Below are the code and all the weights of a small trained network. Each question names an input and a class and asks about switching units off, where a switched-off unit gives its printed mean instead of its output.

import numpy as np


def w(rows, s, z=0):
    codes = np.array(rows[::2]) - 128.0
    scale = np.full(codes.shape[1], s)
    scale[-1] = z or s
    return codes * scale


def norm(h):
    return h / np.sqrt((h * h).mean(-1, keepdims=True) + 1e-5)


def f(y):
    return y / 2 * (1 + np.tanh(0.7978845608 * (y + 0.044715 * y**3)))


def log_softmax(a):
    a = a - a.max(-1, keepdims=True)
    return a - np.log(np.exp(a).sum(-1, keepdims=True))


def net(x, mask):
    res = np.array(x, float).reshape(1, 3) / 4 @ E
    u = 0
    for l in range(2):
        y = f(norm(res) @ A[l][:, :-1].T + A[l][:, -1])
        res = res + np.where(mask[u : u + 10], y, B[l][:, -1]) @ B[l][:, :-1]
        u += 10
    return log_softmax(norm(res)[-1] @ U[:, :-1].T + U[:, -1])


A, B = {}, {}
E = w([
[173,131,63,84,182,204,84,194,162,119],'x0',
[254,169,186,183,120,163,170,143,125,13],'x1',
[144,225,171,90,157,44,161,177,195,159],'x2',
],0.0028)
A[0] = w([
[97,131,105,191,130,173,255,199,158,187,122],'0.n0',
[130,112,152,103,117,145,130,117,148,133,3],'0.n1',
[167,153,88,94,144,157,131,129,100,156,104],'0.n2',
[125,124,179,109,114,125,109,153,174,141,86],'0.n3',
[135,178,106,137,135,115,156,94,52,163,88],'0.n4',
[137,143,153,87,138,136,162,72,81,156,78],'0.n5',
[141,117,170,72,96,121,112,80,126,131,82],'0.n6',
[104,135,98,134,139,107,113,134,119,144,121],'0.n7',
[113,96,115,157,121,158,147,142,136,133,107],'0.n8',
[124,78,133,123,112,160,158,133,147,138,112],'0.n9',
],0.0084,0.0048)
B[0] = w([
[141,130,122,124,118,118,94,117,109,117,139],'0.n0',
[119,139,15,254,159,66,128,160,51,78,2],'0.n1',
[109,105,144,156,119,110,113,143,162,92,197],'0.n2',
[144,151,121,129,128,119,85,110,95,99,128],'0.n3',
[128,107,126,135,137,124,101,156,159,96,139],'0.n4',
[134,114,123,140,119,122,102,150,158,102,121],'0.n5',
[132,115,125,135,125,122,108,153,145,102,110],'0.n6',
[165,138,138,145,115,159,175,135,118,118,198],'0.n7',
[152,155,128,108,137,90,104,123,120,112,182],'0.n8',
[143,159,127,119,128,104,104,124,124,115,168],'0.n9',
],0.0096,0.0013)
A[1] = w([
[132,175,161,136,140,178,111,92,65,157,45],'1.n0',
[120,114,167,87,155,116,153,114,180,131,101],'1.n1',
[123,107,63,173,116,154,66,86,27,91,9],'1.n2',
[133,135,13,166,189,152,86,241,159,101,1],'1.n3',
[58,122,135,254,99,26,150,125,102,90,71],'1.n4',
[184,141,116,162,44,134,71,200,112,102,209],'1.n5',
[60,132,26,161,140,110,164,174,101,205,63],'1.n6',
[62,141,123,122,140,79,122,115,128,176,26],'1.n7',
[147,229,55,145,187,14,147,167,96,144,41],'1.n8',
[189,173,115,231,152,117,229,157,79,91,116],'1.n9',
],0.0075,0.001)
B[1] = w([
[109,90,95,139,127,104,136,134,132,124,173],'1.n0',
[126,97,82,145,124,94,121,118,94,118,252],'1.n1',
[173,253,138,105,163,44,107,137,89,148,205],'1.n2',
[107,104,182,169,108,74,97,179,212,98,184],'1.n3',
[126,104,116,131,141,105,62,226,238,102,192],'1.n4',
[68,101,102,114,119,113,165,113,114,202,178],'1.n5',
[156,109,137,134,136,203,224,109,108,129,178],'1.n6',
[153,131,134,126,157,205,150,137,137,116,188],'1.n7',
[148,180,117,127,136,92,55,106,47,134,151],'1.n8',
[106,106,95,95,164,230,151,125,118,177,206],'1.n9',
],0.0076,0.0033)
U = w([
[137,110,123,101,160,251,205,118,120,166,191],'0',
[118,94,149,138,123,93,75,195,225,100,181],'1',
[172,239,128,99,157,70,75,107,53,143,198],'2',
[120,55,79,136,86,75,137,77,92,96,139],'3',
[97,171,127,206,104,142,136,110,97,94,10],'4',
[94,165,135,189,112,137,137,97,106,93,3],'5',
[98,165,134,199,109,143,132,103,99,93,7],'6',
],0.012,0.0033)

Each question gives the input, the list of numbers given to net, and the class t.
The units are the neurons (one row each of A and B). Each row of codes is followed by its name. A weight is (code - 128) times the scale printed after its matrix; where a second scale follows, it is the last column's (A, B and U).
mask holds one flag per neuron, layer by layer. A switched-off neuron (its flag False) gives its mean, the last column of its row in B, instead of its output. The means were averaged over made-up inputs and are rounded, as every weight is.
A unit's drop is (log p(t) with every unit on - log p(t) with that unit switched off) / (log p(t) with every unit on - log p(t) with every unit switched off).
The circuit of an input: a set's keep is (log p(t) with only the set's units on - log p(t) with every unit switched off) / (log p(t) with every unit on - log p(t) with every unit switched off). Starting from the 12 units with the biggest drops (on a tie, the unit counted first), units are removed one at a time, each time the one whose removal leaves the highest keep (on an exact tie, the one counted first), for as long as the keep stays at least 0.8.
circuit, biggest first: the units of the circuit, biggest drop first
unit that matters most: the unit with the biggest drop
k most important neurons: the k neurons with the biggest drops, biggest first
top k neurons in layer l: the k neurons of layer l with the biggest drops, biggest first
input [-5,4,2], class 1: unit that matters most => 0.n7
input [4,7,7], class 0: top 3 neurons in layer 1 => (1.n9; 1.n2; 1.n5)
input [-3,1,1], class 3: 3 most important neurons => (0.n2; 1.n1; 1.n3)
input [0,8,7], class 0: 4 most important neurons => (1.n9; 0.n8; 1.n2; 0.n9)
input [-3,-2,0], class 3: top 2 neurons in layer 0 => (0.n2; 0.n7)
input [7,-6,-4], class 1: top 2 neurons in layer 0 => (0.n2; 0.n8)
input [-6,4,5], class 1: top 2 neurons in layer 0 => (0.n7; 0.n8)
input [-5,0,5], class 1: 4 most important neurons => (0.n8; 1.n4; 0.n9; 1.n2)
input [-1,-2,-3], class 3: 3 most important neurons => (0.n3; 1.n2; 0.n0)
input [-3,2,-3], class 3: top 3 neurons in layer 0 => (0.n2; 0.n3; 0.n7)
input [2,-3,2], class 3: 3 most important neurons => (0.n7; 1.n2; 1.n9)
input [8,-8,8], class 0: 2 most important neurons => (1.n6; 0.n8)
input [7,-5,-7], class 1: 4 most important neurons => (1.n3; 0.n2; 0.n3; 0.n0)
input [-8,-7,8], class 1: top 2 neurons in layer 0 => (0.n8; 0.n4)
input [-6,-6,5], class 0: circuit, biggest first => (1.n7)
input [5,-6,7], class 2: 2 most important neurons => (1.n8; 0.n3)
input [8,7,-8], class 1: 2 most important neurons => (1.n3; 0.n7)
input [6,1,-6], class 1: 3 most important neurons => (1.n3; 0.n2; 0.n3)
input [-3,3,-4], class 2: top 4 neurons in layer 0 => (0.n7; 0.n2; 0.n8; 0.n9)
input [8,3,-7], class 1: 2 most important neurons => (1.n3; 0.n2)
input [-5,-4,-2], class 1: top 2 neurons in layer 0 => (0.n5; 0.n4)
